Below are the code and all the weights of a small trained network. Each question names an input and a target symbol and asks about switching units off, where a switched-off unit gives its printed mean instead of its output.

import numpy as np


def w(rows, s, z=0):
    codes = np.array(rows[::2]) - 128.0
    scale = np.full(codes.shape[1], s)
    scale[-1] = z or s
    return codes * scale


def norm(h):
    return h / np.sqrt((h * h).mean(-1, keepdims=True) + 1e-5)


def f(y):
    return y / 2 * (1 + np.tanh(0.7978845608 * (y + 0.044715 * y**3)))


def softmax(a):
    e = np.exp(a - a.max(-1, keepdims=True))
    return e / e.sum(-1, keepdims=True)


def log_softmax(a):
    a = a - a.max(-1, keepdims=True)
    return a - np.log(np.exp(a).sum(-1, keepdims=True))


def net(x, mask):
    ids = ['αβγδεζηλξπστφψω'.index(c) for c in x.split()]
    T = len(ids)
    res = E[ids] + P[:T]
    q, k, v = (norm(res) @ M[0].T for M in (Q, K, V))
    z = softmax(np.where(np.tri(T) > 0, q @ k.T / 4**0.5, -1e9)) @ v
    res = res + np.where(mask[0], z, O[0][:, -1]) @ O[0][:, :-1]
    y = f(norm(res) @ A[0][:, :-1].T + A[0][:, -1])
    res = res + np.where(mask[1:17], y, B[0][:, -1]) @ B[0][:, :-1]
    return log_softmax(norm(res)[-1] @ U[:, :-1].T + U[:, -1])


Q, K, V, O, A, B = {}, {}, {}, {}, {}, {}
E = w([
[133,148,127,81],'α',
[145,125,127,94],'β',
[147,115,116,77],'γ',
[116,148,124,151],'δ',
[125,121,166,91],'ε',
[125,174,169,155],'ζ',
[134,114,108,99],'η',
[146,125,120,99],'λ',
[143,116,254,97],'ξ',
[140,134,132,97],'π',
[145,114,100,95],'σ',
[213,149,170,190],'τ',
[131,110,87,103],'φ',
[91,97,118,112],'ψ',
[144,51,159,168],'ω',
],0.038)
P = w([
[90,194,108,121],'0',
[54,90,101,41],'1',
[105,171,95,154],'2',
[73,50,123,72],'3',
[114,154,88,178],'4',
[96,19,136,112],'5',
[124,139,83,198],'6',
[105,2,147,134],'7',
],0.0088)
Q[0] = w([
[201,252,172,153],'h1',
[112,130,211,116],'h1',
[234,170,132,100],'h1',
[126,140,144,117],'h1',
],0.023)
K[0] = w([
[146,253,170,112],'h1',
[110,114,205,107],'h1',
[211,176,112,84],'h1',
[128,128,146,100],'h1',
],0.022)
V[0] = w([
[249,144,122,160],'h1',
[174,155,243,48],'h1',
[89,189,186,171],'h1',
[112,55,152,127],'h1',
],0.016)
O[0] = w([
[251,169,111,181,2],'h1',
[170,11,54,129,218],'h1',
[84,92,83,228,12],'h1',
[101,103,189,94,177],'h1',
],0.015,0.0063)
A[0] = w([
[127,129,116,129,40],'n1',
[123,167,39,95,103],'n2',
[103,161,116,111,129],'n3',
[65,171,175,104,34],'n4',
[139,250,9,144,109],'n5',
[212,124,109,174,169],'n6',
[97,196,88,148,170],'n7',
[90,133,44,101,60],'n8',
[117,137,124,120,120],'n9',
[133,61,193,121,127],'n10',
[52,104,150,177,2],'n11',
[171,78,241,241,147],'n12',
[170,76,143,195,150],'n13',
[60,50,135,184,62],'n14',
[81,210,70,165,79],'n15',
[116,178,107,192,116],'n16',
],0.022,0.0056)
B[0] = w([
[117,128,135,119,110],'n1',
[146,134,171,103,175],'n2',
[129,114,108,135,157],'n3',
[138,163,128,187,232],'n4',
[110,2,159,111,187],'n5',
[111,204,78,161,206],'n6',
[91,149,131,95,152],'n7',
[106,106,137,161,165],'n8',
[129,125,122,129,133],'n9',
[136,83,175,127,254],'n10',
[162,97,123,189,166],'n11',
[189,121,183,158,209],'n12',
[70,124,124,140,200],'n13',
[136,212,132,109,215],'n14',
[142,129,86,51,153],'n15',
[121,184,97,109,152],'n16',
],0.053,0.0081)
U = w([
[101,41,91,185,166],'α',
[172,172,66,106,232],'β',
[197,193,137,57,119],'γ',
[58,133,71,67,180],'δ',
[7,115,116,92,65],'ε',
[77,171,81,99,200],'ζ',
[149,245,184,99,46],'η',
[207,80,49,130,134],'λ',
[183,136,184,191,51],'ξ',
[69,92,48,168,159],'π',
[145,138,118,92,188],'σ',
[157,128,93,176,254],'τ',
[70,199,163,59,71],'φ',
[29,146,172,196,82],'ψ',
[195,121,141,165,133],'ω',
],0.019,0.0082)

Each question gives the input, a string of symbols that net reads in full, and the target symbol t.
The units are the heads (4 rows each of Q, K, V and O) and the neurons (one row each of A and B). Each row of codes is followed by its name. A weight is (code - 128) times the scale printed after its matrix; where a second scale follows, it is the last column's (O, A, B and U).
mask holds one flag per unit, heads first, then neurons. A switched-off unit (its flag False) gives its mean, the last column of its rows in O or B, instead of its output. The means were averaged over made-up inputs and are rounded, as every weight is.
A unit's drop is (log p(t) with every unit on - log p(t) with that unit switched off) / (log p(t) with every unit on - log p(t) with every unit switched off).
The circuit of an input: a set's keep is (log p(t) with only the set's units on - log p(t) with every unit switched off) / (log p(t) with every unit on - log p(t) with every unit switched off). Starting from the 12 units with the biggest drops (on a tie, the unit counted first), units are removed one at a time, each time the one whose removal leaves the highest keep (on an exact tie, the one counted first), for as long as the keep stays at least 0.8.
units of the circuit, in order: the units of the circuit, biggest drop first
most important unit: the unit with the biggest drop
top k neurons: the k neurons with the biggest drops, biggest first
drop when u is switched off: that unit's drop, to one decimal
input α ψ τ π, target ψ: units of the circuit, in order -> (h1 n4)
input ε β φ, target φ: units of the circuit, in order -> (h1 n7)
input ε β δ φ α ψ ζ η, target ψ: units of the circuit, in order -> (h1 n4)
input η α ξ δ π γ γ, target γ: units of the circuit, in order -> (h1)
input α γ ε, target ε: top 2 neurons -> (n14 n12)
input π γ ψ λ, target ψ: units of the circuit, in order -> (h1 n4 n14)
input ζ α δ σ α α, target γ: top 2 neurons -> (n5 n13)
input ζ ω η α τ δ λ, target λ: top 3 neurons -> (n5 n14 n13)
input ξ ε ψ ζ σ φ φ φ, target η: top 2 neurons -> (n5 n4)
input α σ η λ, target γ: top 3 neurons -> (n5 n13 n8)
input δ ψ φ δ δ ζ φ λ, target η: top 3 neurons -> (n5 n12 n11)
input α λ ζ ε η ζ π, target π: units of the circuit, in order -> (h1 n6 n5 n12)
input π α π, target π: top 2 neurons -> (n6 n14)
input σ τ φ σ, target η: most important unit -> h1
input ω ψ ε φ ω ξ τ τ, target τ: units of the circuit, in order -> (h1 n6)
input ξ α β λ ζ, target ζ: top 3 neurons -> (n16 n13 n15)
input ψ γ ε δ φ ψ φ β, target ψ: units of the circuit, in order -> (h1 n4)
input β ψ ε α, target ψ: top 2 neurons -> (n4 n5)
input σ γ γ ψ ε φ α α, target η: top 3 neurons -> (n5 n4 n13)
input α ζ ε φ λ β, target η: units of the circuit, in order -> (n5)
input ψ ψ τ λ, target ψ: top 4 neurons -> (n4 n12 n5 n14)
input ζ ζ τ β α, target α: units of the circuit, in order -> (h1 n5)
input γ β ζ α φ ε γ, target γ: top 2 neurons -> (n13 n6)
input δ π α ξ ψ α, target ψ: top 3 neurons -> (n4 n12 n5)
input α α ψ λ φ γ, target η: drop when h1 is switched off -> 2.0
input ε λ ψ η ζ φ α β, target η: drop when n12 is switched off -> 0.2
input π π β ζ ε, target ε: most important unit -> h1
